Each row, then the group of its hidden value
[  16 -148   13   73   32 -111  -98   83  -23   96  -68  -43  -12 -106
  -51 -160   45   89   80   51  100  -33  -73   74  -53   21  -73 -128
   -6   29  -36 -107   33  -91   18] | BN
[ 263   20 -174   79  314 -194  244   43 -185   50  -49  186   39  104
   71  273  222   48   88    7   10 -223  -49  -88   45  -64  453  -53
   43 -470  -74  300  -90  137  -66] | RL
[  72  100 -112   38  119  -69   64  -46 -139  -26   99  111   41   90
   81   15  -63  145  146   -1  -43 -285   75   46  -12   24   29  -26
 -138   33    2   48  -16   23   65] | Pb
[-158   44 -114   -1  140    9 -144  105  -10   58  -55  -68  -75  -35
 -328 -218   70  177   12   15  100  -58 -217 -137  -33   61  -32  -21
  128   16  215 -147    1   -8  -33] | BN
[-140   22  -43   38   40  -44 -132   -4  -84  -61   48  -49  -58  -60
 -127 -154  -69  114  155   63   95 -139  -29   -2  -11   50  -76  -32
  -58  149   70 -169   40  -26   62] | TC
[ -44 -110  -38  -82  -37   72   67   18   13  -45  -12  -50   51   61
  170  151  117  -40  192   10  -47  148  -10  121 -102  -57  193   18
   69  242  -99   29  -13   64   97] | Hs
[  56 -434  -38   73  -83  -53   85  153  102  202 -215  -48   82   36
  155 -145  224  -68  114  -20   65  310 -138  311 -195 -101  -49 -243
   94   73 -169  -18  -55  -84 -100] | BN
[-319  -53   71 -250 -133  164 -311  -18   45 -101  144 -219   44  -19
   -8 -228 -128  103  227  -50  -19  106 -110  158 -183  -28 -308  116
    2  748   63 -291   30 -109  292] | Ph
[-275   20  -92 -108  -52  166 -150   35  100  -48  -13 -195  -42   23
 -196 -106   21  105  114   19   46  137 -131  -32  -81   77  -57   60
  146  382  196 -238   26  -10   69] | Ph
[  35  109   52  -67   85  -32  -92  -27 -118  -52  135   23   20  -62
   77   53  -78  154  119   27  -69 -243   69   -2  -20   33   46   66
 -108  194  -48   -3   62   -8  224] | Cl
[-241 -226  109 -127 -319  233 -106   36  230  -74  -83 -313  -17 -101
  119  116   96 -107  195  107    7  472   26  166 -133   52   84   37
  162  634  -97 -242  122  -20  175] | Cl
[-264   96   -4  -51  -58  148 -115    4   36 -164   -1 -177 -130 -119
 -163  124   40   27  134  152   49   95   11 -148   23  124  241  107
  125  284   92 -186  120  100  115] | Hs
[ 396 -143  -20  168   21 -157  222   42   26  181 -123   79   79    2
  270  234  127   59   32   74  -28  -80  170  139   10   81  201 -186
  -63 -201 -208  151   45  -53  -19] | Pb
[-265   70  -53  -65 -100  190  -97   -2   94 -119   -2 -190  -84  -30
 -135   42   10   58  130   97   21  129   -1  -65  -23  127   94   82
  115  387  138 -213   90   50   94] | Pb
[-133  142  -89 -117   66  104  -41  -27  -58  -95  113  -10   14   81
  -12   21  -32  131  144  -21  -81 -105  -19  -20  -61   20   58  107
    0  291   93  -34   -1   63  143] | Cl
[ 176  214 -293  222  225  -71  289    9  -76   37  -89  159  -70  125
 -117  233  128  149   -8   96   12 -277   92 -204  140  169  401  -83
   23 -446  136  156    1  162 -193] | Pb
[ 254   89 -110  144  157 -117  195   10  -93   58  -34  138    2   28
   88  228   84  118   33   78  -35 -249  134  -54   70   95  303  -78
  -56 -266  -53  163   32   70  -26] | Cl
[ 316 -128  -75  278  171 -267  124  127  -47  234 -202  101  -30  -95
  -56    1  171  115  -50  108  131 -174   -4  -26   64   95  162 -262
   -3 -497  -71   81   31  -52 -170] | BN
[   3  100 -165   52  225 -134    1  -18 -217  -16  109  148   22  103
  -64 -176  -73  187  149  -46   23 -370  -58   15  -24  -32  -78  -54
 -140  -66   83   24  -70   12    6] | TC
[  44  -17 -103   53   86   -3  129   69   19    4 -143  -43  -60  -19
  -55  288  244  -12   63  117   56   88  -30 -133   47   64  460  -15
  186 -181   -3   69   28  127  -51] | RL
[ 114   79 -193  224  304 -204   71  106 -159  127 -101  160  -83  -16
 -265 -131  109  192  -37   55  117 -326 -105 -170   72   70  139 -161
    5 -486  126   60  -19   47 -190] | BN
[  21  -95  -19 -190  103   21   -8   57  -31   20   18  -33  106   71
  132  117  151   33  144  -73  -61   75 -153   70 -131 -120  167   73
  116  166  -76   98  -67   22  159] | RL
[-131  232  -32  -69  114   95 -132   37   -6  -75   12 -108 -119 -114
 -264  130   58  163    6  108   17  -95  -49 -289   67  158  267  140
  148   79  178 -100  106   85  113] | Hs
[-222   81 -170  -35  -41  191   28   10   91  -83  -41 -123  -62   89
 -133   71   72   58  115   52    3  127  -32  -68  -27  109  157   53
  146  251  178 -125   25   99   -9] | Pb
[ 557   15 -101  154  253 -236  306   50 -105  232  -68  255  123   85
  261  288  151  167  -45    0 -108 -336  130   29   39   45  306 -150
  -92 -475 -168  355  -22    7  -36] | Cl
[-335  250  -25 -198   51  173 -226  -48  -85 -213  195  -98  -65  -21
 -168  -52 -115  158  169   15  -51 -129  -55 -131  -42   46   13  217
   16  471  184 -175   55   78  244] | Cl
[ 225    1 -100  -70  148   25  130  109   72  177 -103   14   87   90
   62  227  230  133  -51  -39 -102   22  -85  -47  -53   38  278    9
  174  -96    9  173  -26   27   25] | Hs
[-203   20 -112  -28  -41  120  -63   22   79  -46  -34 -148  -52   26
 -153  -34   36   83  115   51   55   95  -64  -31  -38   97   28   15
  112  255  156 -183   31   19   20] | Ph
[  73 -202    2 -110 -117  108   78   61  150   93  -75 -100  124   84
  264  144  146   -4  114  -31  -99  257   -5  222 -161  -21   81  -25
   97  331 -131   26    1  -38  111] | Cl
[ 315  103 -115  355  204 -298  166    0 -164   74  -77  167  -95  -97
  -67  137   23  154   11  194  126 -439  193 -136  201  192  265 -203
 -153 -560  -30   82   85   27 -134] | Ph
[ 202 -111   30   35   18 -111  -16   40    8  134  -29  -16   70  -45
  127   10   22  129   62   25    4  -96   41  124  -44   51  -40 -104
  -58   49 -102   -8   41 -121   92] | Ph

Next part:
[-194  134  -55   74  203 -177   29   63   42  109  -77  118  148   66
  108  -29  -49   14 -124 -138  -70  -38  -18  -44   -6  106   76   59
   91   95  -77 -139  -27   79  -68] | <22>
[-223  240    2  460  -11 -329   77  268   19  113 -536  -24   82   85
 -117 -211   80 -408 -269  -19  177    7  366  487 -153  426  451 -244
  367   35 -364   54  -10 -109   70] | <32>
[ -19  237  -45  289 -122   43   16 -136  -11 -148 -205  -10 -264  314
   56   11 -223  -50   77  -68  -14  150   61   26   79  -62 -132 -290
   18  125 -125 -292 -228  172 -177] | <27>
[ 114  -93  -57  144 -160   74 -144  -55  -38   45 -185  -51 -120   50
  -56  -10  -62  -38   96    3  175  150  106   83   57  -52 -175 -262
   42   48 -118 -172  -92   92  -66] | <32>
[ 298 -607  -17 -355  -15  355 -405  -63  -14  395  277  -31   64 -320
 -137  116  132  480  165  108  201  177 -265 -373  147 -344 -570  -50
 -259 -172  212  -54   62   67  -31] | <21>
[ -71   95   -5  203  -97 -211  -55  -10  -96   90 -285  -21  -49   57
  -65 -141   46   52  122   57  298  -26  167  325  -66  139  145 -301
  193   49 -246 -152   24   44  -52] | <32>
[  -5 -114   85   87  -51  315 -198  -51  130  152 -136   90 -147   43
  -63   45   66  254  -70  124 -130  143 -215 -340   14 -182 -424 -324
 -189 -166  119   13  -50   89   15] | <20>
[ -58 -154   93   -8  228   54 -111  274   90  420  104  -83  160 -167
 -245  -13  182  180 -243   47   70  140 -105 -106  -21   49    2   75
  -63 -238   78  165   19 -140   -7] | <21>
[ -52    0   59  -39  263   23  -42  112   33  249  286 -100   38  -14
 -134   40   -9  303  -39  -49   21  125 -156 -163   36  -69  -66  178
 -116 -127  115  -62  -97  -14 -182] | <22>
[ 264  -99   16  211 -150  346 -146  -40   14   -4   71 -228 -346  139
 -201   85 -186  -11   93  -21   82  391   27  -91  140 -250 -385 -171
 -148  -81   55 -154 -320   61 -215] | <27>
[-303  258   17  169  283 -189   97  117  102  114  -88  177  132  122
  110  -67  -27   33 -221 -136 -195  -62  -70 -115  -74  152  122   78
   78   26  -45  -56  -41   51  -55] | <37>
[  69 -416  -22  -28   69   70 -261  192   79  378 -103   97  244 -321
  -95  -75  205  -34 -168    5  102   42   13 -106  -68   47 -171   -1
   58 -122   -2  145  110  -43  145] | <37>
[ -36 -181  149  107  -17  251 -205  147  141  351 -193   -6  -25  -88
 -249  -12  246  213 -228  222   10  165 -147 -174  -41  -34 -210 -346
 -128 -293   72  208   43  -83  105] | <20>
[ -45 -122    5 -124  -13  132 -166   -3   27  289 -117   12   70  -15
  -75   96  133  324  -90  153   84  114 -192 -145  136  -81 -158 -328
 -136  -67   14  -64   82   34   15] | <22>
[ -89    8  -47  -55  171    2  -61  -69   41  103   82  161   68   46
  150   35  -80  230   10 -116 -122   -4 -183 -283   45  -96 -205   56
  -67   59   54 -193  -45  161 -107] | <21>
[-549  347   71  240  236 -577  131  313   35  347 -541  206  391  -17
  -12 -271  337   -1 -389   86  124 -277  118  395 -235  563  690 -235
  368  -10 -343  147  285 -131  189] | <21>
[ 131 -280   11 -186  254   29 -183   54  -39  291  469  -68   83 -228
 -104  -10    2  385  186  -97  157   57 -138 -204   -5 -168 -242  355
  -92 -121  161 -101  -52   34 -195] | <21>
[  36  -70  -54   19  -21   67 -120  -28    3  112  -68  -16  -19   41
  -14   48  -45   78   16  -17   69  118  -21  -58   91  -66 -168 -146
  -27   36  -33 -163  -67   87  -77] | <31>
[ 120  125 -132  338  -90  -36  -14 -172  -45 -274  -83   60 -240  225
  177  -74 -362 -263  238 -283  -15   88  208   39   11  -87 -223   10
  149  240 -137 -380 -307  250 -228] | <27>
[  18 -122 -126  -23  -32    4 -141  -75   -6   80 -154  109   76    0
  120   28  -55    8   32  -69   44   28    2  -71   79  -40 -184 -139
   42  136  -82 -209   -6  152  -21] | <31>
[ 197 -119  -13    5 -135  413 -170 -138   27   39   89 -162 -286  170
 -111  206 -163  207   87   44   -3  365 -166 -277  242 -332 -489 -262
 -281  -51  125 -221 -236  128 -192] | <32>
[ 310 -475   -8   19   70  364 -314   -3  105  134  293   29 -100 -213
  -60    5 -100   52  127 -149  -93  181  -84 -447  -41 -310 -674  259
 -150 -151  248  -12 -191  112 -100] | <20>
[ 222   -5  -44  216 -125  280  -94 -131    6 -123   73 -132 -356  217
  -49   85 -294  -41  157 -113  -11  321   23 -140  140 -258 -411 -107
 -118   35   38 -273 -348  157 -257] | <27>
[ -75  111   -8    1  107  -72  -31  -69  -43   84   86  -11  -45  109
   22   16  -76  301  132  -42   71   22  -94  -48   48  -65  -64  -31
  -33   36  -14 -240  -68  117 -188] | <31>
[-108  -60  -90  110  130   -1  -70   64  136   99 -196  263  170  -10
  180  -26  -41 -178 -222 -172 -220   -7  -24 -237  -29   56 -161   25
   71   86  -31  -45  -29  116   56] | <37>
[ 138 -341  -10 -156   80  354 -235   55  106  298  168  -23   52 -114
 -101  159   30  204 -130    7  -63  255 -241 -416  157 -231 -430  -14
 -249 -138  198   -3  -64   31  -37] | <21>
[ 415 -799   63 -287  -23  595 -484  135   89  536  319 -172   35 -425
 -375  147  219  345  -44  170  178  385 -255 -448  139 -368 -667  -25
 -353 -381  322  193    3  -93   32] | <37>
[-541  268  126  474   77 -481   59  399  130  350 -879  251  333  -63
  -94 -360  452 -256 -538  176   85 -258  248  466 -360  659  651 -466
  453 -108 -407  354  311 -194  368] | <20>
[ -78 -272  147  -65   39   44 -232  247   43  575 -170  -45  197 -279
 -334  -76  443  360 -217  309  289   66 -118   44  -58  108   57 -332
  -36 -318  -17  265  244 -188  169] | <37>
[ 252 -586   17 -207  -13  285 -391   20   20  395  155   14   75 -358
 -161    9  184  339  101  102  191  123 -166 -283   19 -230 -484  -47
 -151 -209  156   54   82   25   39] | <37>
[   3  157  -27  417 -110  -90    0   40  -12  -66 -310  -31 -153  167
  -43 -127 -123 -290  -11  -91  110  118  263  250  -42  112   56 -210
  206   84 -221 -136 -183   50  -86] | <27>

Part 3:
[ -72   17  215 -225  149 -133 -185 -387   31  254 -367    5   18  279
  165   34   80  117  123  -50   17 -130   40   -3  -74 -290   61   20
 -233 -226 -154  115  305  150 -274] | JT
[-153   64  193 -105   73 -149  -74  161  184  101  -40  105 -170  198
   66  -38  463 -169  -63   39 -418 -109 -124  173  183  -41 -219  -72
   78  -71  -40  143  209  215 -119] | JT
[ -35    3  210 -213  252 -167 -128 -390  -93  201 -312 -108  115  116
  -40  206  -58   33   91  -31  189 -140  115 -139 -159 -161   61  -34
 -257 -226 -133   69  188  189 -304] | LS
[  24  -94  -24  256  -36   18  -35  -53   29 -148   -6  -62  -70   92
   89  -32   26  -60  -39 -109  143  191  -22 -117   -4  -21  -83  -22
  121 -186   46   50  -22 -133   41] | JT
[-144 -249 -248   76 -173  -89   32  -51   65  -97   50  -78  -11  162
 -378 -158 -417 -186 -207 -159   20  123   65 -289 -123  210  384  133
  -73  100  115  142 -333  -18  -96] | JN
[-121   16  205 -209  113 -136 -198 -367   97  305 -386   91  -40  367
  261  -55  164  148  121  -48 -122 -154   41  107  -39 -369   69   68
 -223 -238 -178  141  346  168 -251] | DJ
[-136   23  205 -126   91 -146 -151 -121  152  220 -227  116 -122  312
  188  -58  327    0   23  -15 -290 -131  -28  150   72 -232  -69    8
  -82 -190 -120  141  301  193 -174] | DJ
[ -77 -250 -177  285  -76  -80   15  -49 -104  -39   67  -85  -14    5
 -276    3 -368 -174 -168 -149   62   62   76 -218 -143  178  240   90
  -20   23   81   88 -257  -70    5] | RG
[ -19  164   36   21  183   -7  121  285 -165    0  108  -77  -21 -299
  -26   44  174 -155  146   89  -25  -95 -151  243   86  260 -302  -95
  219  323  164  107 -157  -72   38] | RR
[-132  121  158 -106   87 -106   -4  285  100   55   43   66 -141   42
   34  -18  440 -204   -7   75 -378 -120 -196  221  206   87 -284  -99
  162  109   34  152  108  145  -76] | JT
[-144 -245 -246   61 -173  -88   32  -46   75  -98   45  -76  -12  164
 -376 -173 -417 -184 -204 -159   15  123   58 -290 -119  215  385  132
  -76  106  122  144 -333  -18 -100] | JN
[  87  127  -46  185   19  156   60   90   -3 -158    0  -48  -84  -68
  343 -193  205   68  231  -21  210  194 -145  202   91   -2 -302  -41
  280   75  163   80  -79 -315  153] | JT
[-210 -141 -200 -139 -190  -65   48 -100   42 -224   15 -121  142  197
 -303   22 -376 -157 -190  -81  158  136   59 -386 -134   55  344   99
  -55   55  -25  131 -247  119 -267] | LS
[-172 -118 -143 -154  -39 -121   67 -134   62  -98  -37 -115   91  159
 -338  -30 -300 -138 -136  -68  132   68  139 -280 -140   73  290   76
 -129   16   19  121 -247  147 -241] | RG
[ -43  -39  149 -173  272 -203  -84 -361  -45  238 -285 -103   58  110
 -150   89  -97    6   64  -48  136 -139  176 -103 -171  -75  114   -5
 -288 -192  -56   78   71  176 -253] | RG
[-243 -186 -248  -40 -356  -10  -25  -96  114 -156  -11   19   32  345
  -91 -162 -340  -75 -179 -137  -35  146  -29 -256  -68  -50  411  197
  -21   95  -39  187 -158   18 -189] | JT
[ 133 -120  -30  381  137  -31   25   13   31  -89   44 -129 -155  -64
  -95 -117   35 -127  -27 -125  178  199   53  -68  -17  204 -164  -80
  106 -181  220   10 -176 -214  169] | JN
[-171  -39  -31 -285  -76  -80  -44 -249  105  -70 -175  -70  109  303
  -89  -16 -166  -14  -40  -59  134   62   50 -256  -95 -133  243   66
 -143  -66  -92  135   -8  159 -330] | Nc
[-208 -149 -218 -114 -148  -86   83  -82   20 -202   36 -128  135  151
 -366   23 -397 -180 -194  -77  150  112  102 -364 -150   95  344  102
  -69   71   -3  124 -301  130 -242] | RR
[  88  -14  -22  260   25   68   21   -4   23 -227   21 -114  -57   -4
  137  -45  103  -37   42  -77  274  256  -31  -70   19   13 -219  -76
  197 -166  104   22  -74 -201   90] | Nc
[-114  102  188  -93  135 -136  -10  257   78   37   48   26 -119   20
  -52   64  420 -244  -51   75 -327 -113 -151  140  176  113 -292 -131
  137   32   21  121  104  189  -99] | Nc
[-194 -143 -190 -128  -92 -112   79 -103   52 -148    3 -121  107  160
 -369  -24 -353 -164 -175  -76  128   93  132 -318 -149   94  329   97
 -101   44   17  125 -292  139 -238] | RG
[ -98   53  173  -22  240 -200   45  256   15   60   90  -32  -98  -88
 -219  144  340 -309 -103   78 -271 -145  -40   99  106  204 -287 -150
   92   -2   52   86    1  230  -81] | RR
[ 166  100  -40  248  204   80  116  172  -92  -35   56 -125 -124 -295
   71 -206  114  -32  246  -23  202  104 -102  243   53  290 -319  -89
  227  207  329   67 -251 -360  232] | JN
[ -36    0  202 -192  296 -186  -96 -369 -112  214 -291 -121  109   70
  -90  209  -64   16   91  -22  188 -156  150 -115 -171 -123   46  -38
 -258 -213 -106   61  138  195 -284] | RR
[ 149   71  -56  292  201   74  144  123 -118 -132   81 -160  -63 -287
   46  -85   78  -49  179  -19  314  156  -14  131    5  222 -316  -95
  230   77  259   24 -265 -302  205] | RG
[-155   13  156 -273   65 -123 -182 -393  121  273 -400   88  -11  414
  252  -94  100  170  121  -49  -91 -131   56   80  -58 -390  146  106
 -246 -201 -188  161  302  178 -290] | DJ
[  26  -16  -44  267  -56   78  -10    4  126 -154  -19    8 -143  142
  295 -199  207   28   51  -87   91  236  -44   74   73 -110 -188    4
  202 -167   72   69   -6 -201  118] | DJ
[ -59 -196 -115  240  -90  -44  -17  -71 -113 -112   46 -101   32   24
 -169   91 -292 -151 -144 -131  134  100   21 -262 -118   99  157   46
   24  -40   19   70 -153  -59  -39] | LS
[ -44    2  186   22  252 -218  -10  233  123  152   38    1 -217  -12
 -233  -42  370 -291  -90   18 -366 -128  -56  139  137  258 -254 -143
   43  -31  139  103   16  155  -13] | JN
[-119   36  205 -100  101 -153 -105   22  142  129 -108   74 -129  214
   68    5  364 -115  -37    7 -304 -105  -76  104  116  -91 -159  -61
    3 -143  -67  125  234  200 -149] | JT
[-145 -220 -212  130 -215  -32    1  -67  -81 -165   63  -90   80  100
 -239   40 -428 -161 -187 -139  112  113    8 -331 -135  107  318  114
    1   73    6  115 -231  -23 -115] | LS
[ 111   48  -18  246   60   99   47   34  -19 -222   30 -124  -48  -82
  180  -55  130  -17  115  -50  307  238  -63    4   34   40 -282  -90
  236  -83  137   27  -94 -250  114] | Nc

[ 347  343  -26 -201   -9  165   91  -40   96  -53  311   91  198   71
 -173  100 -307  112   11   89 -235  -93 -137   76 -313 -352  250   19
   67  238   60 -163  133  -79  119] | U
[ 297   -1  -91 -207  -27   43  437   66   13 -191  140  306   80   68
  -16  145 -180   89 -103  -48 -112 -109 -180  -49 -374 -395 -113    5
  -11  233   93  168 -185 -262  100] | K
[ 438  181  100 -160 -159  177   25   42  -47 -250   24  233  233  185
  -82 -241  181  153 -213   10 -189 -217  127 -165 -407 -514   -1   54
  115  -34   86   41   93   -3  292] | Y
[ -50  -97  -12 -166 -139  -30   -1  139   39  -48   83  246   26  -49
  153   26  -15  -36 -110    2   32  -69    9  -63  -18  -82 -157  -66
   28  -41  115  143  -92   -2  -43] | S
[  64   81   57 -107 -112   66  -78   69   53  -52   62  136  125    5
   19 -172   19   87 -101   85  -60  -66  136  -73 -112 -188   13  -42
   31  -66   61  -26   12  143   19] | S
[ 163   34  117 -136  -56   18   76   67   50  -43   97  153  103   -6
  105 -132   29   77 -111  -56  -27 -116  169  -92 -169 -199  -89  -58
   14  137   68   56  -43   36   98] | S
[ 557  250   -6  -60  104  167  261  -33    0  -68  179  148  163  174
 -166   76  -94  165    8  -54 -253 -163  -88  -24 -360 -355  113   25
   85  336  -58  -59  168 -253  377] | E
[  73  -16   67 -109 -150   50   41   86   20 -169  -48  201  115   35
   39 -268  145  110 -196   64  -39  -74  172 -150 -199 -294 -102    5
   25 -135   50   64 -109  112   59] | Y
[ 227  290  142 -167  -14  101   27  -33  139    7  238   -2  200  -12
  -49 -172 -182  163  -35   56 -130  -75  167    7 -264 -285  175  -44
  -10  236   59 -183   41  162   42] | A
[ 140  123  -53    4  118   57  155   -1   93   85  163   53   58    2
  -75   75 -212  115   85   60 -121    9  -57   44  -75  -58  113  -50
    1  219  -89 -119   55  -65   80] | E
[-293 -123 -202  171  133  -56   -4   88  102  237   39   66 -113 -103
   24  183 -208   17  175  167   12  168 -127   78  338  350   23 -129
  -32  -47 -168  -85    6   -8 -142] | E
[ -67  -99  -25   97  -97   50 -135  123  -23  -60 -170  187   41   53
   16 -228  242   88 -103  147  -37   -6  138 -139   64  -38  -92  -29
   58 -337  -74   20   29  122   72] | Y
[ 385  152  107 -181 -172  159   65   47  -28 -273   11  233  223  158
  -68 -276  174  157 -238   25 -165 -189  146 -170 -427 -536  -26   63
   91  -50   92   49   13   25  243] | Y
[-179  -11    0   49 -104   45 -170   84   70  -22 -101   82   76  -21
  -10 -306   92  124  -84  236  -21   70  189  -85   53  -48   28  -40
    1 -324  -52 -104  -38  287  -94] | Y
[124  -2  27  -1  22  21  -2  87  15  65  79 157  33  19  83  23  30  33
  -1 -45 -51 -85  54 -49  18   8 -71 -83  54  94 -30  32 102 -60 159] | A
[  -3  -61  -76 -124  -10  -38  116  104   63   41  171  207  -18  -57
  117  213 -165  -52    1  -33   -5  -37 -122   22   24    7 -103  -72
   27  143   42   95  -47 -152    6] | U
[ -66 -216  -34   33  -14  -68  -20  170  -17   76  -14  251  -70  -31
  208  101  113  -60  -20  -74   59  -58   22  -80  191  170 -246 -119
   49  -29  -22  182   20 -105   89] | A
[ -32 -140 -190   64   55   -3  202  115   16   10   -8  234  -43    5
   -1  151 -123   66   39   85  -50   40 -161  -20   33   22  -96  -84
  -30  -23  -63   81  -91 -134  -27] | K
[ -42 -119  -15  -22 -151   30  -20  132  -13 -150 -128  243   52   41
   52 -206  201   64 -173   98  -16  -28  108 -151  -50 -158 -152   -6
   45 -281    4   99  -87   73   47] | Y
[  89  287   45  -59 -104  171 -251    0   90  -19  103   15  211   43
 -150 -249  -64  169  -35  253 -165  -26  140  -19 -130 -223  263  -25
   48 -153   27 -245  163  290  -13] | S
[-545 -281   24  230  123 -193 -150  140  156  371  -60  -40 -159 -262
  282 -120   -6    5  132   84  211  192  277   -7  536  573 -143 -243
 -121  -71 -171  -63 -102  292 -256] | A
[ -81  -94 -147  -53   48  -52  184   90   82   74  137  181  -58  -72
   73  234 -222  -25   49   26    0   41 -174   45   70   72  -75  -71
   -8  124  -24   58  -93 -158  -53] | E
[ 264  281  177 -146  -75  134  -25  -24   97  -75  136   23  239   40
  -77 -327  -27  209 -110   86 -142 -101  259  -71 -322 -374  155  -17
   10   95   61 -164   48  234   85] | S
[ 501  242   87 -195 -120  184   13   33  -34 -185  144  226  231  177
  -80  -83   69  113 -146  -30 -213 -247   38 -103 -392 -467   47   28
  132   97  111   26  174  -83  314] | S
[ 187   91  -62    7  119   58  212   12   65   48  130   95   53   31
  -74   75 -174  124   61   33 -126  -11  -67   16 -115 -100   65  -43
    3  217  -87  -68   25 -114  115] | E
[ 172 -155 -160  -22   42   -5  331  123  -40  -70   23  326  -36   69
   37  225  -49   28  -24  -65  -60  -69 -199  -66 -102 -107 -203  -39
   24  116  -27  213  -83 -328  152] | K
[ -25 -104 -106  -79   59  -65  266   82   82   53  141  183  -47  -74
   94  203 -210   -2   25  -26   10   14 -129   24    4   18 -112  -70
  -22  200  -20   90 -141 -174  -22] | E

Next part:
[  54  110  -75  244   93  136  219   62  107   -1  228   16 -402  -18
 -504 -183  -55  -42  -83  -77  157  430 -104  -58  161 -423  -41 -116
 -218  -68 -343  430  196  140 -147] | W
[  58   58    9  285  279  233  266   98   43  163  423 -129 -460  223
 -426 -281  -38  182 -135   -8  325  311  -25  -16  457 -525 -218 -133
 -131 -175 -310  185  160  121 -126] | M
[-104 -126  111 -184 -191 -249  -81  -31  142  183 -108   69  283  -24
  157  158   36  -60  173  -79 -250 -173   23   62 -186  242  166   51
  237  -27  355 -101   13  -60  284] | G
[ 167   43   35   96  -65   11    0  -99  -20 -167 -135  144  213 -120
  155   37 -325 -189 -133 -185   40  -37  199  235  -11   48 -197  295
 -107  178  -89   67   -4 -140  -27] | N
[ 112  -44  124   10   38 -108   67   71   89  170  111   14 -102 -105
  -81  -84  -94  -64   34  -16  -89  161  106   81   86 -106   13  -84
  -67  -43 -153  215   29   53 -108] | W
[ 108  291 -297  381   85  189 -105  -28   38 -290  -83   10  147   93
 -308 -133 -151  -10  -49 -231  148  131   89   80 -110 -326 -269  111
 -268  108 -206  137  100  -83   79] | N
[ -46  -65  127   95    3  -24  134   24   88  124  186  -34 -193  131
 -129 -114  -48   60  -81  -20  109  156  -47  -31  306 -148   -2   31
   40 -114  -67  118  166   64  -29] | P
[ 155  234 -185  399  164  137 -137   24   27 -202  -15  -60  113  112
 -238 -226 -181   79  -70 -156  151  126  194   86   70 -356 -285   83
 -280   62 -314  132   91  -72  -29] | N
[ 106 -102  201 -133   59  -73  249   72   58  331  256   22 -244  -81
  -49  -14  -47 -107   44    3  -66  154   25  138  114  -73  -13 -144
   46  -98  -18  133  -34   95  -96] | P
[  21  176 -230   54  -52  -14 -150    9  101  -47 -128   47  292   40
 -154   66   25  -82  198 -157 -155   -5  -12   44 -420  -48  -70  -55
  -58   48  119   64   -9  -52  291] | R
[-109  241 -312  133   13  329  208   45   27   -9  265  -29 -225  483
 -476   -8  136    6   31  -44  225  304 -500 -231 -142 -306 -243 -182
  -65 -153   27  211  145  156  298] | M
[ -98 -153  158 -112 -164 -227  -56  -35  130  157  -71   53  209   -6
  155   93  -22  -13   80  -66 -158 -139   58   53   -7  187  141  111
  209  -30  250  -76   62  -57  196] | G
[ -65  -73   63 -341 -321 -105  210  -57   64  132  -11  234   15  -56
   78  311   -9 -368  103  -54 -208   84 -324   -8 -358  307  110   -7
  156    9  299  197  -16   75  219] | W
[ -16  -16  -27  186   29  -51    5  -65  191   -1  -68   81   59 -251
 -256  -36  -71   18    5 -255    0  -31  247  162   23 -203  114  115
    3   62   28   22  138 -104   99] | R
[ -70 -115  172 -381 -259 -181   53    7   -1  259   41   57  195  260
  359  238   27 -177  147   72 -221  -86 -262  -16 -202  411  -25  -12
  269  -94  393  -62  -87   45  269] | P
[-103   41 -126 -198 -440   -3   45 -236   30 -240 -335  348  421  -63
  197  437 -150 -413    8 -262 -114 -161 -239   78 -556  424  -10  347
  140  219  437   19   12 -137  443] | N
[ 114 -125  188   35  117 -251 -136   39  145  238  -37  -35  212 -226
   90  -94  -95   91  118 -111 -182 -172  475  276  110  -55   65   22
   65    0   31 -131  -35 -125   -4] | R
[ 245  104  -28   90   32   35   37   17    2  -69  -15  115   33 -168
  -60  -29 -254 -207  -29 -100  -39  171  137  154 -104 -109 -188   21
 -251  115 -278  309  -32  -14 -113] | R
[-170   83 -110  323  141  208  129   40  101   66  303 -166 -260  452
 -446 -228  108  290  -83  -58  332  188 -192 -160  359 -440 -129  -42
   27 -216  -33    7  270   80  155] | M
[  50   58   39  382  348  100   66  159   91  198  395 -271 -351  302
 -408 -429   19  345  -69   20  263  266  120  -21  564 -579 -173 -161
 -122 -230 -340   83  182   99 -169] | P
[ 252 -209  366  142  217 -226  -26    2   95  196   15   -9   71 -418
  172 -198 -322   82  -98 -141  -34 -158  726  443  461 -137   -2  196
  -23   80 -208 -104  -19 -178 -294] | N
[-126  -62   33 -114 -153 -215 -132   -3  147  160  -93    9  294   89
   78  105   90    7  199  -73 -221 -143  -17    6 -199  161  125    8
  210  -58  336 -111   32  -49  318] | G
[-147 -129  104 -295 -246 -244   -6  -23  132  240  -61   84  231   46
  157  231  104 -126  215  -55 -277 -137 -133   19 -267  304  173   -8
  299  -61  462  -98  -14  -10  336] | W
[-180 -105   60 -331 -230 -122  137  -32   95  287   56   79  107  162
   86  276  157 -134  200  -54 -183 -105 -279    3 -277  266   99  -53
  345 -104  552 -140  -21   32  407] | P
[ -46  137 -126  295  171   26  -97  132  144   98  186 -206  -85  313
 -402 -282  125  257   95  -29   75  200  -15 -108  154 -414  -68 -180
  -80 -181 -131   83  164   74   72] | W
[ 297   84   17  165   29  141  260  -33   -6 -172   50  234 -258 -365
 -200  -48 -394 -322 -220 -135  115  362  111  161   62 -222 -167  102
 -373  178 -518  564   59   32 -315] | R
[  78 -231  347 -224  -24 -299   65   56   98  388   96   18   15 -164
  224   25  -72  -70  105   18 -229  -58  209  196  123  144  119  -41
  170  -74  113  -21  -67    2  -60] | W
[  61  219 -219  100  -42   65  -63   74   55  -76    4   22   65  159
 -244  -25  -11 -104  114  -42  -65  243 -179 -101 -296 -139 -138 -136
 -196  -13 -134  318   45   76  129] | G
[-161  -72   -1 -106 -216 -207 -201  -97  145   56 -241   72  504   50
  185  198   39   -5  176 -174 -210 -330   61   85 -275  265  114  182
  272   29  488 -269   26 -163  454] | R
[-106  -85   39 -316 -349 -177   64  -83  108   93 -147  231  222  -92
  137  335    3 -304  154 -100 -272  -65 -214   10 -429  365  167   59
  207   41  394   85   -7   -8  328] | G
